Below is a small trained network, with its code and all its weights. Each question gives an input and a target symbol and asks what happens when units are switched off, that is, made to give their printed mean instead of their output.

import numpy as np


def w(rows, s, z=0):
    codes = np.array(rows[::2]) - 128.0
    scale = np.full(codes.shape[1], s)
    scale[-1] = z or s
    return codes * scale


def norm(h):
    return h / np.sqrt((h * h).mean(-1, keepdims=True) + 1e-5)


def f(y):
    return y / 2 * (1 + np.tanh(0.7978845608 * (y + 0.044715 * y**3)))


def softmax(a):
    e = np.exp(a - a.max(-1, keepdims=True))
    return e / e.sum(-1, keepdims=True)


def log_softmax(a):
    a = a - a.max(-1, keepdims=True)
    return a - np.log(np.exp(a).sum(-1, keepdims=True))


def net(x, mask):
    ids = ['αγδεηλμξπτψω'.index(c) for c in x.split()]
    T = len(ids)
    res = E[ids] + P[:T]
    q, k, v = (norm(res) @ M[0].T for M in (Q, K, V))
    z = softmax(np.where(np.tri(T) > 0, q @ k.T / 2**0.5, -1e9)) @ v
    res = res + np.where(mask[0], z, O[0][:, -1]) @ O[0][:, :-1]
    y = f(norm(res) @ A[0][:, :-1].T + A[0][:, -1])
    res = res + np.where(mask[1:17], y, B[0][:, -1]) @ B[0][:, :-1]
    return log_softmax(norm(res)[-1] @ U[:, :-1].T + U[:, -1])


Q, K, V, O, A, B = {}, {}, {}, {}, {}, {}
E = w([
[171,139,120,178,254],'α',
[111,85,87,82,193],'γ',
[83,187,119,47,150],'δ',
[115,143,98,95,239],'ε',
[83,78,117,3,155],'η',
[160,46,156,128,204],'λ',
[230,134,155,231,190],'μ',
[101,170,67,38,106],'ξ',
[113,123,105,30,53],'π',
[202,63,208,179,214],'τ',
[108,163,123,32,87],'ψ',
[228,113,96,221,144],'ω',
],0.0045)
P = w([
[123,116,138,154,118],'0',
[101,255,106,115,161],'1',
[69,130,172,154,140],'2',
[140,83,131,95,117],'3',
[101,247,96,128,137],'4',
[52,130,170,179,106],'5',
[163,75,118,57,139],'6',
[108,247,113,122,140],'7',
],0.0068)
Q[0] = w([
[156,43,134,100,78],'h0',
[172,3,73,115,111],'h0',
],0.014)
K[0] = w([
[250,184,116,19,133],'h0',
[226,120,106,58,181],'h0',
],0.011)
V[0] = w([
[74,96,37,138,155],'h0',
[124,254,85,114,124],'h0',
],0.0064)
O[0] = w([
[65,79,4,192,91,174],'h0',
[161,117,65,71,188,6],'h0',
],0.011,0.0019)
A[0] = w([
[234,175,90,75,153,137],'n0',
[234,51,103,138,18,203],'n1',
[67,76,190,132,86,213],'n2',
[123,111,171,219,194,86],'n3',
[203,7,120,232,137,4],'n4',
[50,125,128,57,108,118],'n5',
[183,38,125,156,108,12],'n6',
[139,179,216,86,95,102],'n7',
[153,88,152,58,182,111],'n8',
[122,117,2,113,131,45],'n9',
[119,60,123,86,141,143],'n10',
[136,79,146,214,155,88],'n11',
[89,137,129,154,95,143],'n12',
[139,200,176,123,163,94],'n13',
[76,80,145,158,228,106],'n14',
[60,130,131,102,169,71],'n15',
],0.0086,0.0038)
B[0] = w([
[116,39,190,6,104,176],'n0',
[114,65,43,123,41,186],'n1',
[99,224,156,57,175,254],'n2',
[104,169,84,74,101,201],'n3',
[202,128,213,225,118,172],'n4',
[199,158,94,167,122,215],'n5',
[45,140,158,173,103,125],'n6',
[155,3,116,183,181,202],'n7',
[94,223,168,154,154,147],'n8',
[184,71,179,196,213,201],'n9',
[52,202,148,181,152,161],'n10',
[131,151,46,116,175,177],'n11',
[96,133,148,110,222,177],'n12',
[151,88,85,159,37,186],'n13',
[242,172,61,53,98,173],'n14',
[177,141,123,158,45,154],'n15',
],0.0058,0.0042)
U = w([
[188,190,82,137,98,60],'α',
[37,126,82,177,128,85],'γ',
[148,139,167,45,200,252],'δ',
[152,131,93,179,216,164],'ε',
[45,186,97,110,171,68],'η',
[53,167,206,151,129,154],'λ',
[222,68,189,143,100,80],'μ',
[145,51,51,75,191,38],'ξ',
[129,100,50,49,29,113],'π',
[138,127,229,165,143,162],'τ',
[124,111,174,9,108,192],'ψ',
[138,120,112,174,35,228],'ω',
],0.016,0.0024)

Each question gives the input, a string of symbols that net reads in full, and the target symbol t.
The units are the heads (2 rows each of Q, K, V and O) and the neurons (one row each of A and B). Each row of codes is followed by its name. A weight is (code - 128) times the scale printed after its matrix; where a second scale follows, it is the last column's (O, A, B and U).
mask holds one flag per unit, heads first, then neurons. A switched-off unit (its flag False) gives its mean, the last column of its rows in O or B, instead of its output. The means were averaged over made-up inputs and are rounded, as every weight is.
A unit's drop is (log p(t) with every unit on - log p(t) with that unit switched off) / (log p(t) with every unit on - log p(t) with every unit switched off).
The circuit of an input: a set's keep is (log p(t) with only the set's units on - log p(t) with every unit switched off) / (log p(t) with every unit on - log p(t) with every unit switched off). Starting from the 12 units with the biggest drops (on a tie, the unit counted first), units are removed one at a time, each time the one whose removal leaves the highest keep (on an exact tie, the one counted first), for as long as the keep stays at least 0.8.
circuit, biggest first: the units of the circuit, biggest drop first
unit that matters most: the unit with the biggest drop
top k neurons: the k neurons with the biggest drops, biggest first
drop when u is switched off: that unit's drop, to one decimal
input ξ τ ξ π δ ψ δ ψ, target ψ: circuit, biggest first : h0, n0
input ψ ξ π π π, target π: circuit, biggest first : h0, n2, n0
input μ ω η ω, target ω: circuit, biggest first : n1, n4, n6
input α λ ψ α, target α: unit that matters most : n4
input α ψ ψ μ η, target ψ: circuit, biggest first : h0, n0
input τ δ μ α π π ε, target ε: circuit, biggest first : h0, n9, n10
input λ μ τ ψ τ ω γ τ, target ω: top 2 neurons : n13, n2
input τ π ξ ε π δ ω δ, target δ: top 3 neurons : n0, n1, n9
input π ψ ε δ, target δ: circuit, biggest first : h0, n8
input λ α τ, target δ: circuit, biggest first : n2, n14
input ε ω ε λ ω, target ε: circuit, biggest first : h0, n9
input ω ω ω μ δ ω τ γ, target ω: circuit, biggest first : n13, h0, n2
input ψ ω μ ε ξ, target μ: circuit, biggest first : h0, n7, n13, n3
input π ξ μ π η ξ μ α, target ξ: circuit, biggest first : h0, n0
input ε α λ ξ γ, target λ: circuit, biggest first : h0
input ω γ ξ δ ξ, target ξ: circuit, biggest first : h0, n9
input ψ λ ε λ δ, target ε: circuit, biggest first : h0, n9, n3
input μ ξ μ τ γ η γ, target γ: circuit, biggest first : h0, n10
input α π ξ δ λ, target ξ: top 3 neurons : n0, n2, n4
input η ε δ α ψ π α, target α: top 2 neurons : n14, n4
input ψ π ξ, target ε: top neuron : n9
input λ μ ε ε μ ε τ, target τ: top 3 neurons : n4, n2, n13
input ε η μ ψ γ, target μ: top 2 neurons : n7, n13
input γ γ ω π ξ μ ψ δ, target μ: top 2 neurons : n7, n13
input η ξ ξ ε π α η ε, target α: top 3 neurons : n7, n1, n2
input γ μ γ, target η: top 2 neurons : n2, n7
input ξ μ δ λ ε λ, target α: top neuron : n14
input α π δ λ δ δ, target α: drop when h0 is switched off : 0.7
input δ τ μ δ μ η γ, target γ: drop when n10 is switched off : 0.2
